Below are the code and all the weights of a small trained network. Each question names an input and a target symbol and asks about switching units off, where a switched-off unit gives its printed mean instead of its output.

import numpy as np


def w(rows, s, z=0):
    codes = np.array(rows[::2]) - 128.0
    scale = np.full(codes.shape[1], s)
    scale[-1] = z or s
    return codes * scale


def norm(h):
    return h / np.sqrt((h * h).mean(-1, keepdims=True) + 1e-5)


def f(y):
    return np.maximum(y, 0)


def softmax(a):
    e = np.exp(a - a.max(-1, keepdims=True))
    return e / e.sum(-1, keepdims=True)


def log_softmax(a):
    a = a - a.max(-1, keepdims=True)
    return a - np.log(np.exp(a).sum(-1, keepdims=True))


def net(x, mask):
    ids = ['αβδζτφω'.index(c) for c in x.split()]
    T = len(ids)
    res = E[ids] + P[:T]
    r = norm(res)
    for j in range(2):
        rows = slice(2 * j, 2 * j + 2)
        q, k, v = (r @ M[0][rows].T for M in (Q, K, V))
        z = softmax(np.where(np.tri(T) > 0, q @ k.T / 2**0.5, -1e9)) @ v
        o = O[0][rows]
        res = res + np.where(mask[j], z, o[:, -1]) @ o[:, :-1]
    y = f(norm(res) @ A[0][:, :-1].T + A[0][:, -1])
    res = res + np.where(mask[2:10], y, B[0][:, -1]) @ B[0][:, :-1]
    return log_softmax(norm(res)[-1] @ U[:, :-1].T + U[:, -1])


Q, K, V, O, A, B = {}, {}, {}, {}, {}, {}
E = w([
[169,175,112],'α',
[185,167,130],'β',
[133,120,122],'δ',
[188,172,182],'ζ',
[131,109,6],'τ',
[126,131,118],'φ',
[126,108,191],'ω',
],0.014)
P = w([
[86,206,129],'0',
[151,72,123],'1',
[157,68,108],'2',
[157,64,94],'3',
[162,54,81],'4',
[163,50,63],'5',
[167,40,49],'6',
[171,31,30],'7',
[168,27,20],'8',
[173,24,4],'9',
[162,45,40],'10',
],0.0021)
Q[0] = w([
[49,24,114],'H1',
[202,39,2],'H1',
[234,171,186],'H2',
[24,4,181],'H2',
],0.027)
K[0] = w([
[191,2,126],'H1',
[237,182,50],'H1',
[57,184,176],'H2',
[241,25,159],'H2',
],0.027)
V[0] = w([
[134,68,78],'H1',
[4,180,76],'H1',
[22,115,122],'H2',
[131,125,53],'H2',
],0.014)
O[0] = w([
[106,200,212,77],'H1',
[70,239,1,3],'H1',
[109,56,17,68],'H2',
[221,90,94,222],'H2',
],0.0087,0.0066)
A[0] = w([
[104,45,105,177],'N1',
[44,42,146,146],'N2',
[126,127,130,65],'N3',
[4,97,87,22],'N4',
[86,58,124,5],'N5',
[129,104,178,25],'N6',
[52,93,177,134],'N7',
[98,60,147,76],'N8',
],0.021,0.0021)
B[0] = w([
[65,135,143,253],'N1',
[169,21,142,205],'N2',
[124,123,139,128],'N3',
[130,184,253,135],'N4',
[184,157,157,178],'N5',
[88,121,95,251],'N6',
[72,182,119,208],'N7',
[165,159,103,229],'N8',
],0.039,0.0061)
U = w([
[54,96,97,162],'α',
[186,61,150,140],'β',
[51,203,178,87],'δ',
[121,202,126,121],'ζ',
[163,160,48,91],'τ',
[193,187,189,241],'φ',
[113,126,251,2],'ω',
],0.019,0.0025)

Each question gives the input, a string of symbols that net reads in full, and the target symbol t.
The units are the heads (2 rows each of Q, K, V and O) and the neurons (one row each of A and B). Each row of codes is followed by its name. A weight is (code - 128) times the scale printed after its matrix; where a second scale follows, it is the last column's (O, A, B and U).
mask holds one flag per unit, heads first, then neurons. A switched-off unit (its flag False) gives its mean, the last column of its rows in O or B, instead of its output. The means were averaged over made-up inputs and are rounded, as every weight is.
A unit's drop is (log p(t) with every unit on - log p(t) with that unit switched off) / (log p(t) with every unit on - log p(t) with every unit switched off).
The circuit of an input: a set's keep is (log p(t) with only the set's units on - log p(t) with every unit switched off) / (log p(t) with every unit on - log p(t) with every unit switched off). Starting from all 10 units, units are removed one at a time, each time the one whose removal leaves the highest keep (on an exact tie, the one counted first), for as long as the keep stays at least 0.8.
circuit, biggest first: the units of the circuit, biggest drop first
most important unit: the unit with the biggest drop
k most important neurons: the k neurons with the biggest drops, biggest first
drop of u: that unit's drop, to one decimal
input ω β ζ α φ τ α α β, target α: most important unit : H2
input ω ω α δ τ δ β τ δ β δ, target β: circuit, biggest first : H1, N8
input ζ α ω, target α: 4 most important neurons : N7, N2, N6, N1
input δ φ φ ω ζ δ φ, target φ: circuit, biggest first : H1, N1
input β φ τ ω τ ω τ β, target ω: 4 most important neurons : N8, N2, N7, N1
input τ τ φ τ α τ β ω φ ω τ, target β: 2 most important neurons : N7, N6
input ω β τ β, target α: 3 most important neurons : N6, N7, N2
input τ δ ζ δ ω, target β: 2 most important neurons : N2, N8
input ζ τ ζ ω ζ τ φ, target φ: 4 most important neurons : N6, N1, N2, N7
input ω ζ δ, target δ: 2 most important neurons : N2, N6
input α δ β β α ζ τ α τ δ α, target φ: 2 most important neurons : N6, N1
input α φ α φ β α β β δ β φ, target β: 2 most important neurons : N7, N8
input τ ζ τ, target τ: 4 most important neurons : N1, N2, N7, N6
input ζ ω α ζ δ δ ω α, target δ: circuit, biggest first : N2
input α δ ω τ β φ α ζ ω τ β, target φ: 3 most important neurons : N1, N2, N6
input β β ζ τ α α, target ω: drop of N1 : 0.6
input φ β ζ α ζ ω ω, target α: drop of H2 : 0.9
input β δ β ζ ω τ δ φ α, target ω: drop of H1 : 0.2
